Below is a small trained network, with its code and all its weights. Each question gives an input and a class and asks what happens when units are switched off, that is, made to give their printed mean instead of their output.

import numpy as np


def w(rows, s, z=0):
    codes = np.array(rows[::2]) - 128.0
    scale = np.full(codes.shape[1], s)
    scale[-1] = z or s
    return codes * scale


def norm(h):
    return h / np.sqrt((h * h).mean(-1, keepdims=True) + 1e-5)


def f(y):
    return np.maximum(y, 0)


def log_softmax(a):
    a = a - a.max(-1, keepdims=True)
    return a - np.log(np.exp(a).sum(-1, keepdims=True))


def net(x, mask):
    res = np.array(x, float).reshape(1, 8) / 4 @ E
    u = 0
    for l in range(4):
        y = f(norm(res) @ A[l][:, :-1].T + A[l][:, -1])
        res = res + np.where(mask[u : u + 8], y, B[l][:, -1]) @ B[l][:, :-1]
        u += 8
    return log_softmax(norm(res)[-1] @ U[:, :-1].T + U[:, -1])


A, B = {}, {}
E = w([
[46,144,93,103,216,231,168,1,134,153,164],'x0',
[199,97,123,224,51,107,53,112,170,144,133],'x1',
[29,125,121,47,92,123,159,107,108,83,163],'x2',
[93,168,119,109,167,103,196,112,205,76,22],'x3',
[130,150,200,136,87,82,191,177,178,101,170],'x4',
[21,188,203,165,215,93,27,125,71,244,149],'x5',
[222,93,52,67,138,102,145,101,111,79,104],'x6',
[103,47,208,165,215,125,178,213,214,244,78],'x7',
],0.0046)
A[0] = w([
[84,217,136,169,158,162,90,80,102,197,107,102],'L0N1',
[115,163,175,143,144,121,172,153,173,205,107,79],'L0N2',
[99,146,152,136,211,123,106,136,91,120,117,3],'L0N3',
[79,167,149,110,216,116,170,110,71,135,61,71],'L0N4',
[39,155,162,93,225,109,143,92,101,60,122,51],'L0N5',
[154,156,159,209,105,6,53,159,155,166,132,107],'L0N6',
[28,185,109,2,185,89,101,143,157,187,148,154],'L0N7',
[133,187,73,118,142,99,118,42,96,138,144,34],'L0N8',
],0.0057,0.003)
B[0] = w([
[142,120,165,108,79,123,152,118,144,51,184,239],'L0N1',
[191,117,133,181,150,164,103,97,41,80,143,204],'L0N2',
[132,95,203,34,126,98,145,205,178,169,101,164],'L0N3',
[118,120,200,115,130,121,104,125,137,226,112,208],'L0N4',
[98,70,134,132,130,148,122,99,121,129,119,208],'L0N5',
[54,68,2,169,191,111,127,116,173,73,170,253],'L0N6',
[58,123,147,187,64,132,191,95,137,193,122,249],'L0N7',
[140,166,135,183,113,194,138,144,72,80,122,179],'L0N8',
],0.007,0.0044)
A[1] = w([
[183,206,79,155,78,64,48,152,157,171,114,66],'L1N1',
[66,101,181,59,150,177,158,103,114,190,139,95],'L1N2',
[141,134,49,92,149,109,90,209,158,132,82,60],'L1N3',
[64,245,145,167,146,188,157,73,135,168,255,74],'L1N4',
[198,187,154,187,122,67,54,162,165,138,80,15],'L1N5',
[120,97,199,139,167,47,134,205,84,129,199,68],'L1N6',
[94,202,86,124,152,222,108,84,115,149,128,2],'L1N7',
[102,134,72,138,157,103,40,167,113,73,162,65],'L1N8',
],0.0063,0.0024)
B[1] = w([
[47,57,150,59,209,113,218,138,64,163,123,164],'L1N1',
[112,121,102,91,148,53,167,76,106,234,93,240],'L1N2',
[161,148,155,127,142,73,225,89,73,59,171,167],'L1N3',
[174,32,182,219,76,78,183,60,151,109,147,253],'L1N4',
[51,137,32,161,190,121,171,45,142,160,144,156],'L1N5',
[122,154,156,83,136,176,54,198,106,58,100,199],'L1N6',
[147,162,126,193,140,89,64,87,85,92,193,171],'L1N7',
[138,123,150,142,183,253,125,173,114,198,42,198],'L1N8',
],0.0057,0.0052)
A[2] = w([
[45,104,96,231,75,152,92,202,183,156,122,111],'L2N1',
[8,156,197,110,130,129,123,109,68,156,135,141],'L2N2',
[102,168,105,133,110,2,80,188,149,218,103,77],'L2N3',
[106,77,176,121,158,32,117,165,186,62,80,167],'L2N4',
[207,154,178,118,179,154,233,168,196,132,107,208],'L2N5',
[164,214,87,124,224,168,23,95,97,112,157,108],'L2N6',
[153,114,87,185,120,63,128,109,111,137,184,32],'L2N7',
[70,154,157,32,130,105,199,140,151,180,129,6],'L2N8',
],0.0058,0.0023)
B[2] = w([
[156,81,159,87,197,108,71,125,181,54,187,240],'L2N1',
[102,86,98,109,243,146,189,137,197,59,136,255],'L2N2',
[113,155,75,209,117,102,171,62,73,4,218,156],'L2N3',
[137,139,125,212,50,213,124,181,85,112,211,227],'L2N4',
[151,137,154,160,8,109,103,58,61,178,69,227],'L2N5',
[153,195,26,112,81,174,27,226,76,254,34,177],'L2N6',
[112,152,148,165,173,151,207,135,69,60,165,182],'L2N7',
[111,21,108,34,138,96,135,177,181,208,118,182],'L2N8',
],0.0061,0.0044)
A[3] = w([
[140,117,98,208,209,2,163,208,183,77,103,129],'L3N1',
[207,119,140,70,44,124,186,178,166,105,89,117],'L3N2',
[87,84,139,81,168,107,132,190,56,156,112,171],'L3N3',
[55,77,175,107,121,183,136,109,50,120,123,85],'L3N4',
[215,195,176,140,53,177,187,149,149,89,171,118],'L3N5',
[96,179,132,34,170,168,83,75,98,129,100,2],'L3N6',
[81,133,164,62,173,99,185,155,180,181,109,46],'L3N7',
[177,62,158,44,39,170,207,181,156,80,89,234],'L3N8',
],0.0065,0.0024)
B[3] = w([
[67,125,157,145,158,233,140,81,111,47,254,218],'L3N1',
[170,207,217,215,91,29,67,22,195,99,101,205],'L3N2',
[248,185,93,57,98,192,139,80,150,59,87,199],'L3N3',
[47,114,29,140,134,150,230,134,162,120,135,212],'L3N4',
[192,218,205,125,50,4,85,138,96,145,121,214],'L3N5',
[72,6,117,161,223,157,190,142,78,75,214,140],'L3N6',
[137,111,109,84,152,43,132,116,171,255,32,188],'L3N7',
[173,118,213,140,102,22,51,126,186,161,19,253],'L3N8',
],0.0061,0.0056)
U = w([
[199,188,187,186,40,15,60,50,121,94,74,200],'0',
[111,131,171,140,190,167,1,224,187,80,183,98],'1',
[22,42,123,231,188,164,200,62,117,41,230,169],'2',
[178,190,6,81,107,218,74,215,46,114,80,106],'3',
[99,217,134,124,131,151,87,168,182,219,35,2],'4',
[35,54,161,47,182,63,191,94,228,239,45,154],'5',
],0.009,0.0059)

Each question gives the input, the list of numbers given to net, and the class t.
The units are the neurons (one row each of A and B). Each row of codes is followed by its name. A weight is (code - 128) times the scale printed after its matrix; where a second scale follows, it is the last column's (A, B and U).
mask holds one flag per neuron, layer by layer. A switched-off neuron (its flag False) gives its mean, the last column of its row in B, instead of its output. The means were averaged over made-up inputs and are rounded, as every weight is.
A unit's drop is (log p(t) with every unit on - log p(t) with that unit switched off) / (log p(t) with every unit on - log p(t) with every unit switched off).
The circuit of an input: a set's keep is (log p(t) with only the set's units on - log p(t) with every unit switched off) / (log p(t) with every unit on - log p(t) with every unit switched off). Starting from the 12 units with the biggest drops (on a tie, the unit counted first), units are removed one at a time, each time the one whose removal leaves the highest keep (on an exact tie, the one counted first), for as long as the keep stays at least 0.8.
circuit, biggest first: the units of the circuit, biggest drop first
most important unit: the unit with the biggest drop
top k neurons: the k neurons with the biggest drops, biggest first
top k neurons in layer l: the k neurons of layer l with the biggest drops, biggest first
drop of u: that unit's drop, to one decimal
input [5,0,0,-4,2,-3,0,-8], class 0: circuit, biggest first -> [L3N5 L0N6]
input [5,-3,1,-8,-6,4,6,3], class 5: top neuron in layer 1 -> [L1N2]
input [-1,-2,-6,-2,3,0,1,-2], class 3: top 4 neurons -> [L0N7 L1N4 L1N8 L2N6]
input [-8,-2,-2,-2,-5,3,-4,4], class 3: circuit, biggest first -> [L1N4 L3N3 L3N2]
input [-7,0,2,-7,1,7,-1,0], class 1: top 3 neurons in layer 2 -> [L2N1 L2N6 L2N7]
input [6,1,2,8,3,-6,-2,0], class 0: top 2 neurons -> [L2N5 L3N2]
input [6,4,-6,-4,-5,-4,-4,4], class 0: top 2 neurons -> [L0N6 L2N2]
input [-6,4,-8,2,5,-4,5,-3], class 2: top 3 neurons in layer 1 -> [L1N5 L1N1 L1N6]
input [-3,-8,3,-5,4,8,-1,-8], class 5: top 2 neurons in layer 2 -> [L2N4 L2N2]
input [-6,-3,-5,-6,1,-1,4,7], class 1: top 2 neurons in layer 3 -> [L3N4 L3N1]
input [-4,-3,1,6,6,6,1,7], class 2: top 2 neurons in layer 2 -> [L2N3 L2N4]
input [6,-1,4,2,5,0,-6,3], class 5: top 2 neurons -> [L1N2 L0N6]
input [1,0,4,8,-7,8,2,-5], class 5: top 2 neurons -> [L0N4 L0N3]
input [-8,-8,6,8,2,3,-5,-5], class 5: circuit, biggest first -> [L2N8]
input [-3,-3,-3,-5,-8,1,-5,-1], class 3: top 2 neurons -> [L0N7 L2N6]
input [8,1,-2,1,3,-6,-5,-4], class 0: top 2 neurons -> [L0N6 L3N5]
input [-7,1,-1,4,-8,2,-7,-6], class 3: top 2 neurons in layer 0 -> [L0N7 L0N6]
input [8,-4,-1,-7,-3,-3,2,7], class 5: drop of L1N2 -> 0.4
input [2,4,-8,0,-6,1,-8,-3], class 2: drop of L3N8 -> 0.1
input [-5,1,6,-8,7,0,-4,-1], class 1: drop of L1N6 -> 0.3
input [-6,-2,-6,2,-4,6,4,-2], class 3: most important unit -> L1N8
input [2,4,-6,3,0,-3,1,-8], class 3: drop of L2N6 -> 0.3
